Here is a tiny trained network, its code and every weight. The questions are about switching its units off for an input and a class, where a switched-off unit gives its printed mean instead of its output.

import numpy as np


def w(rows, s, z=0):
    codes = np.array(rows[::2]) - 128.0
    scale = np.full(codes.shape[1], s)
    scale[-1] = z or s
    return codes * scale


def norm(h):
    return h / np.sqrt((h * h).mean(-1, keepdims=True) + 1e-5)


def f(y):
    return y / 2 * (1 + np.tanh(0.7978845608 * (y + 0.044715 * y**3)))


def log_softmax(a):
    a = a - a.max(-1, keepdims=True)
    return a - np.log(np.exp(a).sum(-1, keepdims=True))


def net(x, mask):
    res = np.array(x, float).reshape(1, 7) / 4 @ E
    u = 0
    for l in range(2):
        y = f(norm(res) @ A[l][:, :-1].T + A[l][:, -1])
        res = res + np.where(mask[u : u + 14], y, B[l][:, -1]) @ B[l][:, :-1]
        u += 14
    return log_softmax(norm(res)[-1] @ U[:, :-1].T + U[:, -1])


A, B = {}, {}
E = w([
[142,148,141,237,114,118,136,141],'x0',
[107,114,124,9,139,111,152,255],'x1',
[97,6,80,183,149,191,147,250],'x2',
[243,115,59,111,190,144,131,113],'x3',
[187,180,236,108,131,135,110,142],'x4',
[82,212,20,163,91,127,163,182],'x5',
[168,130,134,182,164,45,167,152],'x6',
],0.0099)
A[0] = w([
[135,161,38,221,146,132,143,72,35],'L0N1',
[132,77,142,163,122,94,127,143,71],'L0N2',
[107,79,155,141,104,145,110,69,58],'L0N3',
[105,144,159,101,105,71,144,123,46],'L0N4',
[125,55,180,42,154,147,87,60,142],'L0N5',
[123,170,73,5,134,111,126,146,98],'L0N6',
[67,209,167,74,92,202,132,161,1],'L0N7',
[15,118,66,175,43,161,106,86,128],'L0N8',
[73,122,87,124,81,142,137,76,102],'L0N9',
[178,69,68,183,141,81,123,72,105],'L0N10',
[130,156,120,171,130,124,133,171,27],'L0N11',
[137,214,193,114,121,35,137,5,125],'L0N12',
[191,64,134,98,172,79,129,73,124],'L0N13',
[66,58,99,107,114,71,155,228,122],'L0N14',
],0.014,0.008)
B[0] = w([
[209,85,54,14,148,128,104,144,175],'L0N1',
[83,179,115,131,167,140,114,158,138],'L0N2',
[71,162,88,131,157,104,116,101,147],'L0N3',
[149,142,130,126,118,79,124,80,141],'L0N4',
[92,128,78,34,147,120,45,125,205],'L0N5',
[109,216,63,82,134,121,193,72,193],'L0N6',
[141,152,185,90,126,238,132,75,157],'L0N7',
[135,50,119,161,119,172,63,54,209],'L0N8',
[107,109,106,128,149,178,102,84,156],'L0N9',
[181,180,111,70,195,172,122,93,178],'L0N10',
[119,104,112,134,135,164,97,125,128],'L0N11',
[63,66,107,172,6,85,72,184,254],'L0N12',
[84,178,171,158,172,151,104,70,185],'L0N13',
[60,137,154,168,82,150,173,209,220],'L0N14',
],0.015,0.013)
A[1] = w([
[99,94,103,65,171,177,146,173,2],'L1N1',
[162,158,202,91,104,89,64,151,172],'L1N2',
[92,145,60,99,168,149,250,101,107],'L1N3',
[90,88,136,50,90,130,94,79,9],'L1N4',
[104,149,121,71,111,133,243,152,57],'L1N5',
[146,158,212,67,101,141,171,135,82],'L1N6',
[82,115,212,53,109,150,113,110,137],'L1N7',
[142,126,175,205,214,126,95,105,126],'L1N8',
[176,162,180,78,81,72,84,116,80],'L1N9',
[148,93,46,149,143,125,83,129,88],'L1N10',
[190,68,147,207,128,128,133,117,40],'L1N11',
[145,114,186,164,60,22,151,116,36],'L1N12',
[165,145,157,111,233,99,140,44,109],'L1N13',
[92,93,95,120,130,198,85,118,53],'L1N14',
],0.015,0.0089)
B[1] = w([
[101,152,80,104,84,56,103,109,165],'L1N1',
[71,124,33,172,122,117,118,116,216],'L1N2',
[136,225,168,137,104,59,134,115,230],'L1N3',
[89,118,141,108,179,127,50,88,228],'L1N4',
[207,176,145,115,80,63,184,98,205],'L1N5',
[117,164,118,56,100,134,141,152,148],'L1N6',
[160,144,79,74,179,141,81,117,254],'L1N7',
[77,213,137,127,154,176,99,74,157],'L1N8',
[66,66,68,142,110,176,131,90,175],'L1N9',
[102,142,121,87,71,86,87,119,222],'L1N10',
[99,169,57,99,104,77,97,118,131],'L1N11',
[184,140,104,205,69,154,185,112,171],'L1N12',
[182,139,180,247,153,45,153,126,200],'L1N13',
[93,141,149,145,81,60,106,86,251],'L1N14',
],0.014,0.0068)
U = w([
[76,118,83,82,105,104,40,78,226],'0',
[119,93,207,109,156,235,136,94,62],'1',
[97,19,202,194,152,153,166,240,136],'2',
[255,25,92,69,157,117,106,131,3],'3',
[197,158,159,143,220,103,140,72,125],'4',
[119,202,132,32,117,94,193,168,67],'5',
[97,95,116,213,34,102,177,151,120],'6',
],0.024,0.0037)

Each question gives the input, the list of numbers given to net, and the class t.
The units are the neurons (one row each of A and B). Each row of codes is followed by its name. A weight is (code - 128) times the scale printed after its matrix; where a second scale follows, it is the last column's (A, B and U).
mask holds one flag per neuron, layer by layer. A switched-off neuron (its flag False) gives its mean, the last column of its row in B, instead of its output. The means were averaged over made-up inputs and are rounded, as every weight is.
A unit's drop is (log p(t) with every unit on - log p(t) with that unit switched off) / (log p(t) with every unit on - log p(t) with every unit switched off).
The circuit of an input: a set's keep is (log p(t) with only the set's units on - log p(t) with every unit switched off) / (log p(t) with every unit on - log p(t) with every unit switched off). Starting from the 12 units with the biggest drops (on a tie, the unit counted first), units are removed one at a time, each time the one whose removal leaves the highest keep (on an exact tie, the one counted first), for as long as the keep stays at least 0.8.
circuit, biggest first: the units of the circuit, biggest drop first
top k neurons: the k neurons with the biggest drops, biggest first
k most important neurons of layer l: the k neurons of layer l with the biggest drops, biggest first
drop of u: that unit's drop, to one decimal
input [2,5,4,-2,3,-5,3], class 2: circuit, biggest first => (L0N6, L0N14)
input [-1,6,-7,8,7,4,3], class 6: top 2 neurons => (L0N12, L0N5)
input [0,6,3,-5,-2,3,-7], class 1: circuit, biggest first => (L0N7, L0N5, L0N12)
input [6,0,-2,2,-6,-3,8], class 4: circuit, biggest first => (L0N10, L1N13)
input [-3,7,4,-5,-8,-2,2], class 6: circuit, biggest first => (L0N14)
input [2,-7,3,4,-6,-5,-1], class 4: circuit, biggest first => (L0N12, L0N10)
input [0,4,-5,6,2,4,3], class 5: circuit, biggest first => (L0N6, L0N8)
input [4,2,6,2,-8,5,-4], class 6: 2 most important neurons of layer 1 => (L1N7, L1N4)
input [-2,2,1,4,4,-6,5], class 4: circuit, biggest first => (L0N12, L1N13)
input [4,7,0,-2,-5,-2,-5], class 5: 2 most important neurons of layer 0 => (L0N14, L0N12)
input [3,-8,6,-2,-3,-6,1], class 4: circuit, biggest first => (L0N12, L0N10)
input [-4,-6,-1,5,-4,8,-3], class 3: circuit, biggest first => (L0N1, L0N12)
input [3,8,-2,-1,-6,-5,7], class 5: top 2 neurons => (L0N12, L0N14)
input [3,6,5,4,-3,2,7], class 2: circuit, biggest first => (L0N14, L0N6)
input [-1,-6,2,5,4,7,8], class 3: circuit, biggest first => (L0N1)
input [-2,-1,4,-7,8,2,-2], class 1: circuit, biggest first => (L0N7, L0N12)
input [-5,0,5,7,-1,-7,1], class 4: circuit, biggest first => (L0N12, L1N13)
input [-4,4,-2,-3,-6,7,3], class 5: 2 most important neurons of layer 0 => (L0N6, L0N12)
input [8,3,2,-7,-1,8,6], class 2: top 3 neurons => (L0N14, L0N6, L0N12)
input [0,0,7,5,5,6,-8], class 6: top 2 neurons => (L0N5, L0N1)
input [-1,6,5,-2,-7,-6,1], class 2: top 4 neurons => (L0N14, L0N6, L0N10, L0N1)
input [-1,-8,-2,-7,7,6,2], class 6: 2 most important neurons of layer 0 => (L0N12, L0N5)
input [-7,8,2,6,-7,-6,-6], class 5: top 3 neurons => (L0N6, L0N8, L0N12)
input [-1,-2,3,-7,8,7,-4], class 1: top neuron => (L0N7)
input [0,0,7,-4,5,-3,-1], class 2: 4 most important neurons of layer 0 => (L0N6, L0N14, L0N10, L0N1)
input [-7,-5,7,0,8,6,3], class 2: drop of L0N6 => 0.6
input [8,-7,7,3,7,1,2], class 4: drop of L0N12 => 1.2
input [-8,-1,5,-7,1,8,-2], class 1: drop of L0N14 => 0.1
input [2,6,0,4,-7,5,2], class 5: drop of L0N12 => 0.1
